Below are the code and all the weights of a small trained network. Each question names an input and a target symbol and asks about switching units off, where a switched-off unit gives its printed mean instead of its output.

import numpy as np


def w(rows, s, z=0):
    codes = np.array(rows[::2]) - 128.0
    scale = np.full(codes.shape[1], s)
    scale[-1] = z or s
    return codes * scale


def f(y):
    return y / 2 * (1 + np.tanh(0.7978845608 * (y + 0.044715 * y**3)))


def softmax(a):
    e = np.exp(a - a.max(-1, keepdims=True))
    return e / e.sum(-1, keepdims=True)


def log_softmax(a):
    a = a - a.max(-1, keepdims=True)
    return a - np.log(np.exp(a).sum(-1, keepdims=True))


def net(x, mask):
    ids = ['ΔΛΠΨαβγζθμξστφω'.index(c) for c in x.split()]
    T = len(ids)
    res = E[ids] + P[:T]
    u = 0
    for l in range(2):
        q, k, v = (res @ M[l].T for M in (Q, K, V))
        z = softmax(np.where(np.tri(T) > 0, q @ k.T / 2**0.5, -1e9)) @ v
        res = res + np.where(mask[u], z, O[l][:, -1]) @ O[l][:, :-1]
        u += 1
        y = f(res @ A[l][:, :-1].T + A[l][:, -1])
        res = res + np.where(mask[u : u + 16], y, B[l][:, -1]) @ B[l][:, :-1]
        u += 16
    return log_softmax(res[-1] @ U[:, :-1].T + U[:, -1])


Q, K, V, O, A, B = {}, {}, {}, {}, {}, {}
E = w([
[110,118,141],'Δ',
[132,146,162],'Λ',
[163,170,97],'Π',
[109,117,151],'Ψ',
[108,122,156],'α',
[142,144,58],'β',
[120,180,222],'γ',
[110,121,157],'ζ',
[112,173,208],'θ',
[139,140,165],'μ',
[104,127,165],'ξ',
[112,85,114],'σ',
[101,123,2],'τ',
[169,230,150],'φ',
[41,21,202],'ω',
],0.013)
P = w([
[127,163,123],'0',
[192,164,171],'1',
[52,238,99],'2',
[210,93,182],'3',
[2,243,173],'4',
[190,19,183],'5',
],0.0072)
Q[0] = w([
[207,51,1],'0.h1',
[124,71,101],'0.h1',
],0.0045)
K[0] = w([
[126,107,2],'0.h1',
[151,182,128],'0.h1',
],0.0063)
V[0] = w([
[14,165,169],'0.h1',
[1,40,152],'0.h1',
],0.0029)
O[0] = w([
[229,1,185,168],'0.h1',
[167,232,110,5],'0.h1',
],0.0068,0.0016)
A[0] = w([
[102,136,138,105],'0.n1',
[163,76,131,64],'0.n2',
[118,89,172,48],'0.n3',
[49,177,141,240],'0.n4',
[193,118,186,162],'0.n5',
[152,62,146,32],'0.n6',
[136,129,178,162],'0.n7',
[131,79,147,24],'0.n8',
[137,133,182,89],'0.n9',
[251,141,130,112],'0.n10',
[162,202,125,221],'0.n11',
[146,103,199,153],'0.n12',
[89,174,110,192],'0.n13',
[124,116,83,206],'0.n14',
[100,123,112,135],'0.n15',
[119,198,169,254],'0.n16',
],0.014,0.0039)
B[0] = w([
[175,75,193,130],'0.n1',
[63,146,115,127],'0.n2',
[117,146,166,135],'0.n3',
[161,55,176,211],'0.n4',
[145,164,37,191],'0.n5',
[75,171,118,133],'0.n6',
[137,149,88,171],'0.n7',
[82,186,147,125],'0.n8',
[110,173,63,151],'0.n9',
[110,95,32,188],'0.n10',
[108,2,141,232],'0.n11',
[64,195,93,179],'0.n12',
[119,79,187,173],'0.n13',
[98,184,161,132],'0.n14',
[153,135,140,125],'0.n15',
[145,80,136,254],'0.n16',
],0.009,0.0083)
Q[1] = w([
[74,227,69],'1.h1',
[103,136,4],'1.h1',
],0.0038)
K[1] = w([
[254,153,123],'1.h1',
[143,212,45],'1.h1',
],0.006)
V[1] = w([
[42,174,213],'1.h1',
[255,30,59],'1.h1',
],0.0064)
O[1] = w([
[81,2,41,66],'1.h1',
[229,198,209,254],'1.h1',
],0.0068,0.008)
A[1] = w([
[133,45,123,207],'1.n1',
[210,29,74,247],'1.n2',
[166,16,145,136],'1.n3',
[118,232,1,135],'1.n4',
[194,238,110,163],'1.n5',
[167,120,134,11],'1.n6',
[43,233,189,164],'1.n7',
[154,154,147,3],'1.n8',
[86,120,123,8],'1.n9',
[90,197,115,209],'1.n10',
[162,92,84,248],'1.n11',
[202,155,220,51],'1.n12',
[135,178,135,116],'1.n13',
[176,206,118,103],'1.n14',
[5,178,193,42],'1.n15',
[152,102,21,160],'1.n16',
],0.0088,0.0048)
B[1] = w([
[101,127,81,196],'1.n1',
[2,153,138,244],'1.n2',
[131,150,89,229],'1.n3',
[58,164,194,185],'1.n4',
[197,18,156,209],'1.n5',
[103,29,203,127],'1.n6',
[187,94,109,158],'1.n7',
[242,70,133,121],'1.n8',
[209,141,169,118],'1.n9',
[120,83,152,156],'1.n10',
[14,190,144,179],'1.n11',
[168,193,164,207],'1.n12',
[147,122,131,139],'1.n13',
[214,30,87,169],'1.n14',
[181,118,93,145],'1.n15',
[35,171,116,149],'1.n16',
],0.0065,0.011)
U = w([
[199,64,112,236],'Δ',
[104,138,132,7],'Λ',
[67,198,98,134],'Π',
[108,131,136,20],'Ψ',
[101,157,107,223],'α',
[83,9,68,149],'β',
[129,214,154,99],'γ',
[136,129,251,168],'ζ',
[92,136,148,39],'θ',
[105,142,125,1],'μ',
[105,141,114,46],'ξ',
[107,165,111,126],'σ',
[90,167,146,14],'τ',
[113,138,123,52],'φ',
[124,124,129,7],'ω',
],0.011,0.0035)

Each question gives the input, a string of symbols that net reads in full, and the target symbol t.
The units are the heads (2 rows each of Q, K, V and O) and the neurons (one row each of A and B). Each row of codes is followed by its name. A weight is (code - 128) times the scale printed after its matrix; where a second scale follows, it is the last column's (O, A, B and U).
mask holds one flag per unit, layer by layer, with each layer's heads first. A switched-off unit (its flag False) gives its mean, the last column of its rows in O or B, instead of its output. The means were averaged over made-up inputs and are rounded, as every weight is.
A unit's drop is (log p(t) with every unit on - log p(t) with that unit switched off) / (log p(t) with every unit on - log p(t) with every unit switched off).
The circuit of an input: a set's keep is (log p(t) with only the set's units on - log p(t) with every unit switched off) / (log p(t) with every unit on - log p(t) with every unit switched off). Starting from the 12 units with the biggest drops (on a tie, the unit counted first), units are removed one at a time, each time the one whose removal leaves the highest keep (on an exact tie, the one counted first), for as long as the keep stays at least 0.8.
units of the circuit, in order: the units of the circuit, biggest drop first
top k neurons: the k neurons with the biggest drops, biggest first
top k neurons in layer l: the k neurons of layer l with the biggest drops, biggest first
input γ τ σ φ Π, target ζ: units of the circuit, in order -> (0.n4, 0.n10)
input φ ω μ, target β: units of the circuit, in order -> (1.h1, 0.n12, 1.n12)
input τ φ Π ω, target Δ: top neuron in layer 0 -> (0.n11)
input ω ξ θ φ Π ζ, target Δ: top 2 neurons in layer 0 -> (0.n5, 0.n10)
input Ψ α φ Ψ ζ, target ζ: units of the circuit, in order -> (0.n4, 0.n5)
input Ψ Λ φ, target ζ: units of the circuit, in order -> (0.n4, 0.n13, 0.n5)
input ξ α φ τ Δ, target ζ: units of the circuit, in order -> (0.n4, 0.n5)
input α φ φ τ, target Δ: top 3 neurons -> (0.n11, 1.n2, 0.n10)
input Δ φ Δ, target ζ: top 2 neurons -> (0.n11, 0.n12)
input φ τ μ φ Π φ, target Δ: top 2 neurons in layer 0 -> (0.n5, 0.n13)
input Λ ω Π φ, target Π: top 3 neurons in layer 0 -> (0.n11, 0.n16, 0.n12)
input φ φ τ ω, target Δ: top 3 neurons -> (1.n7, 1.n15, 0.n11)
input φ φ σ φ ω, target β: top 2 neurons -> (0.n4, 0.n5)
input φ Π α, target ζ: top 3 neurons -> (0.n11, 0.n12, 0.n10)
input ω φ Ψ, target β: top neuron -> (0.n5)
input φ φ σ, target ζ: top 2 neurons -> (0.n11, 0.n10)
input ξ Π φ φ φ φ, target Δ: top 4 neurons -> (1.n5, 1.n14, 0.n5, 1.n2)
input Π ω Π Π, target Π: top 2 neurons -> (0.n11, 0.n12)
input φ σ Λ, target ζ: top 2 neurons -> (0.n12, 0.n10)
input φ Π ξ, target ζ: top 2 neurons in layer 0 -> (0.n11, 0.n12)
input μ φ μ, target ζ: top neuron in layer 1 -> (1.n12)
input σ ω φ φ, target Π: top 2 neurons in layer 0 -> (0.n11, 0.n16)
input φ φ α φ φ Λ, target Δ: top 2 neurons in layer 0 -> (0.n10, 0.n11)
input ζ φ ω Π ξ, target β: top 2 neurons -> (0.n5, 0.n4)
input Λ ω φ φ φ Ψ, target Δ: top 2 neurons -> (0.n10, 1.n7)
input Π Π Π φ φ τ, target Δ: top 4 neurons in layer 1 -> (1.n2, 1.n5, 1.n14, 1.n11)
